Below are the code and all the weights of a small trained network. Each question names an input and a class and asks about switching units off, where a switched-off unit gives its printed mean instead of its output.

import numpy as np


def w(rows, s, z=0):
    codes = np.array(rows[::2]) - 128.0
    scale = np.full(codes.shape[1], s)
    scale[-1] = z or s
    return codes * scale


def f(y):
    return np.maximum(y, 0)


def log_softmax(a):
    a = a - a.max(-1, keepdims=True)
    return a - np.log(np.exp(a).sum(-1, keepdims=True))


def net(x, mask):
    res = np.array(x, float).reshape(1, 7) / 4 @ E
    y = f(res @ A[0][:, :-1].T + A[0][:, -1])
    res = res + np.where(mask, y, B[0][:, -1]) @ B[0][:, :-1]
    return log_softmax(res[-1] @ U[:, :-1].T + U[:, -1])


A, B = {}, {}
E = w([
[130,124,122,128,126,123,127,129,130,129],'x0',
[9,53,208,114,122,117,164,2,129,244],'x1',
[162,186,34,192,193,76,214,45,139,154],'x2',
[68,29,45,210,149,209,127,128,161,74],'x3',
[230,91,116,23,96,224,202,56,135,107],'x4',
[138,58,66,65,209,108,93,150,9,168],'x5',
[173,88,183,110,222,73,41,41,186,37],'x6',
],0.0056)
A[0] = w([
[68,162,123,190,146,63,75,193,124,131,72],'neuron 0',
[213,209,139,91,131,75,113,183,96,111,73],'neuron 1',
[173,115,73,113,172,130,103,183,52,101,80],'neuron 2',
[99,86,204,83,70,171,69,191,124,107,121],'neuron 3',
[178,110,147,104,187,100,66,82,170,48,49],'neuron 4',
[89,67,129,91,178,112,121,98,62,196,113],'neuron 5',
[173,94,125,68,102,181,179,91,124,119,59],'neuron 6',
[98,73,186,97,87,147,82,155,131,131,88],'neuron 7',
[156,109,43,169,139,175,108,202,148,37,91],'neuron 8',
[104,60,87,174,140,180,128,130,168,90,86],'neuron 9',
[61,60,113,163,145,172,132,83,152,141,107],'neuron 10',
[130,174,68,135,68,165,177,215,82,153,70],'neuron 11',
[59,160,123,190,138,60,73,180,114,132,59],'neuron 12',
[97,77,120,95,176,114,119,104,54,184,103],'neuron 13',
[126,83,82,102,171,113,107,156,52,164,85],'neuron 14',
[192,109,105,65,96,195,176,96,118,97,113],'neuron 15',
[168,90,165,113,187,87,69,61,166,64,56],'neuron 16',
[180,100,155,110,182,91,72,100,170,58,71],'neuron 17',
[84,51,76,185,154,174,119,126,136,101,112],'neuron 18',
[100,62,66,172,153,176,117,140,137,82,108],'neuron 19',
[126,73,100,102,167,116,108,140,51,163,85],'neuron 20',
[113,134,107,114,73,176,189,159,97,193,89],'neuron 21',
[102,94,182,94,108,168,84,176,128,116,84],'neuron 22',
[169,105,137,72,111,169,161,74,124,126,90],'neuron 23',
[108,89,197,97,68,170,65,181,108,107,127],'neuron 24',
[69,152,133,188,147,65,80,179,112,135,68],'neuron 25',
[81,149,145,178,133,90,83,164,112,131,101],'neuron 26',
[157,184,48,198,191,74,213,47,152,162,129],'neuron 27',
[190,107,101,86,98,193,152,113,130,97,103],'neuron 28',
[83,120,122,135,67,153,173,134,86,209,91],'neuron 29',
[109,69,192,114,179,90,96,34,164,122,93],'neuron 30',
[83,137,196,157,86,140,171,78,204,143,121],'neuron 31',
[164,186,177,77,123,65,125,135,101,148,100],'neuron 32',
[107,81,101,88,183,121,117,134,37,157,80],'neuron 33',
[112,88,194,91,79,166,70,190,119,101,90],'neuron 34',
[232,232,66,148,119,144,102,237,151,26,1],'neuron 35',
[178,108,128,67,115,178,170,71,134,118,103],'neuron 36',
[170,200,175,75,122,64,137,122,109,173,116],'neuron 37',
[27,65,189,122,95,127,182,51,114,254,60],'neuron 38',
[88,136,107,138,72,154,185,148,93,183,94],'neuron 39',
[115,179,166,176,74,158,153,119,220,103,75],'neuron 40',
[192,117,113,67,94,193,164,110,123,100,98],'neuron 41',
[183,200,178,69,113,56,113,136,100,160,96],'neuron 42',
[87,152,185,160,73,143,155,90,208,129,87],'neuron 43',
[130,149,98,128,74,150,167,198,89,153,93],'neuron 44',
[128,80,56,164,144,168,122,167,146,68,108],'neuron 45',
[122,179,153,173,64,152,150,140,208,79,93],'neuron 46',
],0.0067,0.0038)
B[0] = w([
[134,78,156,169,162,101,119,131,172,185,201],'neuron 0',
[47,125,178,70,87,152,162,97,98,135,198],'neuron 1',
[157,113,103,58,94,82,99,147,158,85,200],'neuron 2',
[162,131,75,169,158,102,193,79,86,118,220],'neuron 3',
[123,168,118,166,149,166,95,163,124,107,189],'neuron 4',
[157,115,104,57,87,87,106,135,159,98,205],'neuron 5',
[123,87,150,166,155,102,115,136,166,173,186],'neuron 6',
[141,132,87,149,147,111,194,85,84,122,186],'neuron 7',
[51,131,176,52,98,121,169,101,102,132,223],'neuron 8',
[123,141,161,125,78,163,131,93,103,166,189],'neuron 9',
[84,134,167,81,95,134,161,103,100,142,199],'neuron 10',
[113,182,123,168,172,186,74,174,123,79,221],'neuron 11',
[140,75,157,177,162,112,125,134,177,184,198],'neuron 12',
[184,114,100,78,79,97,86,136,161,109,196],'neuron 13',
[204,138,106,123,87,123,83,123,147,128,197],'neuron 14',
[126,84,158,181,163,92,116,143,168,175,211],'neuron 15',
[116,185,125,172,153,190,80,175,114,94,194],'neuron 16',
[110,191,123,176,156,198,80,183,115,86,188],'neuron 17',
[110,149,169,127,78,168,133,86,106,167,205],'neuron 18',
[118,148,165,133,79,168,129,90,100,173,202],'neuron 19',
[199,139,99,118,84,127,79,129,145,135,191],'neuron 20',
[114,163,133,174,159,161,83,162,134,108,209],'neuron 21',
[149,134,95,157,145,123,171,92,101,121,184],'neuron 22',
[116,96,145,170,161,103,122,143,161,167,185],'neuron 23',
[160,138,79,166,156,102,193,86,87,113,216],'neuron 24',
[140,75,158,171,159,106,122,136,182,187,194],'neuron 25',
[132,90,144,160,153,107,125,128,162,169,184],'neuron 26',
[167,136,58,175,162,103,210,70,63,99,237],'neuron 27',
[118,94,153,158,145,99,121,137,165,172,194],'neuron 28',
[107,173,131,145,158,168,87,167,120,83,209],'neuron 29',
[76,178,132,122,164,173,101,185,117,70,205],'neuron 30',
[178,107,92,58,87,75,93,141,146,99,214],'neuron 31',
[110,140,166,137,78,176,130,90,110,169,187],'neuron 32',
[209,132,107,113,84,122,75,128,147,131,197],'neuron 33',
[165,138,83,170,155,114,187,86,89,116,203],'neuron 34',
[68,75,121,2,130,47,169,162,142,67,234],'neuron 35',
[124,94,148,168,167,102,122,143,164,169,197],'neuron 36',
[101,145,162,146,77,177,144,85,95,158,200],'neuron 37',
[14,135,140,46,156,105,155,172,130,53,255],'neuron 38',
[129,172,121,159,161,175,81,167,125,94,204],'neuron 39',
[215,125,84,109,79,118,63,132,144,131,198],'neuron 40',
[128,75,163,175,169,92,119,136,178,179,199],'neuron 41',
[90,139,178,139,72,188,139,82,98,169,200],'neuron 42',
[203,111,93,73,80,91,67,139,155,109,201],'neuron 43',
[124,166,121,158,158,165,98,156,125,105,201],'neuron 44',
[85,144,172,99,81,159,152,86,101,160,202],'neuron 45',
[198,122,91,100,90,113,76,130,144,131,198],'neuron 46',
],0.0074,0.0066)
U = w([
[58,113,139,36,133,86,149,159,131,73,254],'0',
[125,204,122,200,192,242,56,207,119,78,73],'1',
[141,44,172,203,188,76,121,136,193,247,86],'2',
[253,124,71,83,9,96,60,130,154,117,92],'3',
[82,154,201,127,21,211,158,29,68,198,96],'4',
[181,143,29,186,185,91,233,47,57,100,118],'5',
],0.0077,0.0052)

Each question gives the input, the list of numbers given to net, and the class t.
The units are the neurons (one row each of A and B). Each row of codes is followed by its name. A weight is (code - 128) times the scale printed after its matrix; where a second scale follows, it is the last column's (A, B and U).
mask holds one flag per neuron, in row order. A switched-off neuron (its flag False) gives its mean, the last column of its row in B, instead of its output. The means were averaged over made-up inputs and are rounded, as every weight is.
A unit's drop is (log p(t) with every unit on - log p(t) with that unit switched off) / (log p(t) with every unit on - log p(t) with every unit switched off).
The circuit of an input: a set's keep is (log p(t) with only the set's units on - log p(t) with every unit switched off) / (log p(t) with every unit on - log p(t) with every unit switched off). Starting from the 12 units with the biggest drops (on a tie, the unit counted first), units are removed one at a time, each time the one whose removal leaves the highest keep (on an exact tie, the one counted first), for as long as the keep stays at least 0.8.
circuit, biggest first: the units of the circuit, biggest drop first
most important unit: the unit with the biggest drop
k most important neurons: the k neurons with the biggest drops, biggest first
drop of u: that unit's drop, to one decimal
input [3,5,-6,-7,-1,6,7], class 1: most important unit	neuron 30
input [1,-8,-7,-8,-1,6,1], class 0: 3 most important neurons	[neuron 35; neuron 2; neuron 1]
input [-5,3,0,6,3,6,-1], class 3: circuit, biggest first	[neuron 13; neuron 33]
input [-5,-6,2,-8,3,-5,8], class 1: 4 most important neurons	[neuron 17; neuron 16; neuron 4; neuron 8]
input [7,6,-8,-6,5,8,-2], class 3: 3 most important neurons	[neuron 13; neuron 5; neuron 33]
input [-8,0,-4,-7,-4,-8,1], class 3: 2 most important neurons	[neuron 43; neuron 40]
input [6,2,-2,-8,-7,-8,1], class 3: 2 most important neurons	[neuron 43; neuron 31]
input [3,7,7,3,8,7,-8], class 1: circuit, biggest first	[neuron 29; neuron 21]
input [-2,0,-1,3,1,5,-6], class 1: circuit, biggest first	[neuron 11; neuron 21]
input [-2,-8,-5,7,6,0,-8], class 0: 2 most important neurons	[neuron 35; neuron 8]
input [-1,4,2,8,-7,1,0], class 4: 2 most important neurons	[neuron 18; neuron 10]
input [3,5,-4,1,4,7,8], class 1: 3 most important neurons	[neuron 30; neuron 16; neuron 17]
input [-4,-7,-6,2,1,-2,-2], class 0: 3 most important neurons	[neuron 35; neuron 8; neuron 27]
input [3,8,1,3,5,-7,-1], class 0: most important unit	neuron 38
input [1,4,1,4,3,-1,1], class 0: 3 most important neurons	[neuron 38; neuron 42; neuron 37]
input [5,-3,-5,6,5,5,3], class 4: circuit, biggest first	[neuron 45; neuron 19; neuron 18]
input [-4,3,2,-8,-4,-8,6], class 3: 3 most important neurons	[neuron 43; neuron 31; neuron 40]
input [-4,-5,1,-2,7,-7,8], class 1: 2 most important neurons	[neuron 17; neuron 16]
input [-4,7,0,-6,-5,8,-1], class 3: drop of neuron 33	0.3
input [-7,-1,5,7,0,-8,7], class 3: circuit, biggest first	[neuron 40]
input [1,1,3,-2,3,-7,4], class 3: drop of neuron 31	0.1
input [8,0,6,3,6,4,5], class 2: drop of neuron 11	0.1
